Below are the code and all the weights of a small trained network. Each question names an input and a target symbol and asks about switching units off, where a switched-off unit gives its printed mean instead of its output.

import numpy as np


def w(rows, s, z=0):
    codes = np.array(rows[::2]) - 128.0
    scale = np.full(codes.shape[1], s)
    scale[-1] = z or s
    return codes * scale


def norm(h):
    return h / np.sqrt((h * h).mean(-1, keepdims=True) + 1e-5)


def f(y):
    return np.maximum(y, 0)


def softmax(a):
    e = np.exp(a - a.max(-1, keepdims=True))
    return e / e.sum(-1, keepdims=True)


def log_softmax(a):
    a = a - a.max(-1, keepdims=True)
    return a - np.log(np.exp(a).sum(-1, keepdims=True))


def net(x, mask):
    ids = ['δζηθξσφω'.index(c) for c in x.split()]
    T = len(ids)
    res = E[ids] + P[:T]
    q, k, v = (norm(res) @ M[0].T for M in (Q, K, V))
    z = softmax(np.where(np.tri(T) > 0, q @ k.T / 2**0.5, -1e9)) @ v
    res = res + np.where(mask[0], z, O[0][:, -1]) @ O[0][:, :-1]
    y = f(norm(res) @ A[0][:, :-1].T + A[0][:, -1])
    res = res + np.where(mask[1:13], y, B[0][:, -1]) @ B[0][:, :-1]
    return log_softmax(norm(res)[-1] @ U[:, :-1].T + U[:, -1])


Q, K, V, O, A, B = {}, {}, {}, {}, {}, {}
E = w([
[46,151,179,47,30,155,105],'δ',
[25,138,137,100,131,183,107],'ζ',
[198,110,71,65,173,155,105],'η',
[120,89,192,123,167,141,105],'θ',
[216,100,220,88,195,140,145],'ξ',
[109,175,160,148,5,103,90],'σ',
[146,159,80,128,77,103,51],'φ',
[115,151,155,127,138,129,213],'ω',
],0.018)
P = w([
[101,254,164,73,153,45,152],'0',
[118,179,176,99,120,83,128],'1',
[117,120,123,117,45,105,165],'2',
[108,179,182,175,185,79,130],'3',
[117,101,135,122,90,92,163],'4',
[108,115,158,162,142,82,163],'5',
[101,63,111,104,79,80,153],'6',
[84,84,128,128,123,78,131],'7',
],0.009)
Q[0] = w([
[92,255,72,126,100,186,193],'h0',
[182,160,98,165,57,65,175],'h0',
],0.0082)
K[0] = w([
[235,223,254,219,9,79,179],'h0',
[160,235,174,61,75,186,165],'h0',
],0.0053)
V[0] = w([
[57,189,169,84,161,169,228],'h0',
[116,60,36,70,154,175,3],'h0',
],0.0057)
O[0] = w([
[136,97,40,179,121,156,252,255],'h0',
[138,206,93,156,70,217,248,98],'h0',
],0.013,0.005)
A[0] = w([
[114,171,2,159,125,132,38,5],'n0',
[113,174,48,169,127,148,57,81],'n1',
[175,142,125,104,117,205,168,187],'n2',
[141,152,47,158,168,94,142,110],'n3',
[140,185,200,145,110,65,187,172],'n4',
[211,120,141,104,175,84,81,117],'n5',
[211,30,107,209,181,141,146,93],'n6',
[93,151,119,130,174,124,77,129],'n7',
[101,175,245,90,104,129,98,188],'n8',
[190,90,69,90,231,129,169,80],'n9',
[166,184,76,134,85,39,132,241],'n10',
[14,161,78,122,19,113,154,146],'n11',
],0.009,0.0024)
B[0] = w([
[108,149,165,97,98,140,229,149],'n0',
[93,141,163,119,121,1,233,144],'n1',
[207,115,104,88,140,205,51,170],'n2',
[81,130,49,75,19,157,84,155],'n3',
[107,64,62,118,48,181,83,160],'n4',
[126,134,23,66,108,116,190,144],'n5',
[157,226,155,157,113,82,134,175],'n6',
[96,102,154,117,63,146,105,146],'n7',
[208,100,79,99,69,110,160,172],'n8',
[107,84,174,175,105,166,100,178],'n9',
[118,78,188,134,108,147,44,169],'n10',
[155,182,161,155,165,90,112,249],'n11',
],0.0082,0.011)
U = w([
[138,181,188,85,50,100,170,85],'δ',
[159,147,185,180,158,178,197,134],'ζ',
[119,78,91,152,86,219,2,161],'η',
[78,15,43,149,116,88,160,89],'θ',
[148,186,17,64,239,85,232,255],'ξ',
[99,112,136,133,163,144,108,40],'σ',
[109,163,150,118,208,113,138,123],'φ',
[167,126,123,134,167,109,152,84],'ω',
],0.0074,0.0028)

Each question gives the input, a string of symbols that net reads in full, and the target symbol t.
The units are the heads (2 rows each of Q, K, V and O) and the neurons (one row each of A and B). Each row of codes is followed by its name. A weight is (code - 128) times the scale printed after its matrix; where a second scale follows, it is the last column's (O, A, B and U).
mask holds one flag per unit, heads first, then neurons. A switched-off unit (its flag False) gives its mean, the last column of its rows in O or B, instead of its output. The means were averaged over made-up inputs and are rounded, as every weight is.
A unit's drop is (log p(t) with every unit on - log p(t) with that unit switched off) / (log p(t) with every unit on - log p(t) with every unit switched off).
The circuit of an input: a set's keep is (log p(t) with only the set's units on - log p(t) with every unit switched off) / (log p(t) with every unit on - log p(t) with every unit switched off). Starting from the 12 units with the biggest drops (on a tie, the unit counted first), units are removed one at a time, each time the one whose removal leaves the highest keep (on an exact tie, the one counted first), for as long as the keep stays at least 0.8.
units of the circuit, in order: the units of the circuit, biggest drop first
unit that matters most: the unit with the biggest drop
k most important neurons: the k neurons with the biggest drops, biggest first
drop when u is switched off: that unit's drop, to one decimal
input φ δ ζ φ, target δ: 2 most important neurons	n0, n1
input θ ξ φ ζ, target δ: units of the circuit, in order	h0, n8, n10
input ζ ζ θ θ ζ, target φ: units of the circuit, in order	n11, n4, n3
input ω φ ζ θ η φ, target δ: unit that matters most	n0
input ζ θ ζ η η θ, target η: units of the circuit, in order	h0, n4, n2
input ζ ζ ζ ζ ζ ζ, target ξ: units of the circuit, in order	h0, n9
input σ ω ζ φ, target θ: 3 most important neurons	n11, n5, n10
input θ ξ φ θ, target θ: 2 most important neurons	n11, n5
input ζ θ θ, target ζ: 2 most important neurons	n6, n8
input η ζ ζ σ, target η: 3 most important neurons	n4, n10, n6
input ζ φ ζ ζ, target δ: units of the circuit, in order	h0, n8
input θ ω ζ φ φ φ θ, target ζ: 2 most important neurons	n6, n3
input θ ω ω ζ, target θ: drop when n11 is switched off	0.2
input θ ω ζ, target θ: units of the circuit, in order	h0
input φ η ξ, target η: drop when n2 is switched off	0.3
input δ η ω, target θ: drop when n11 is switched off	0.2
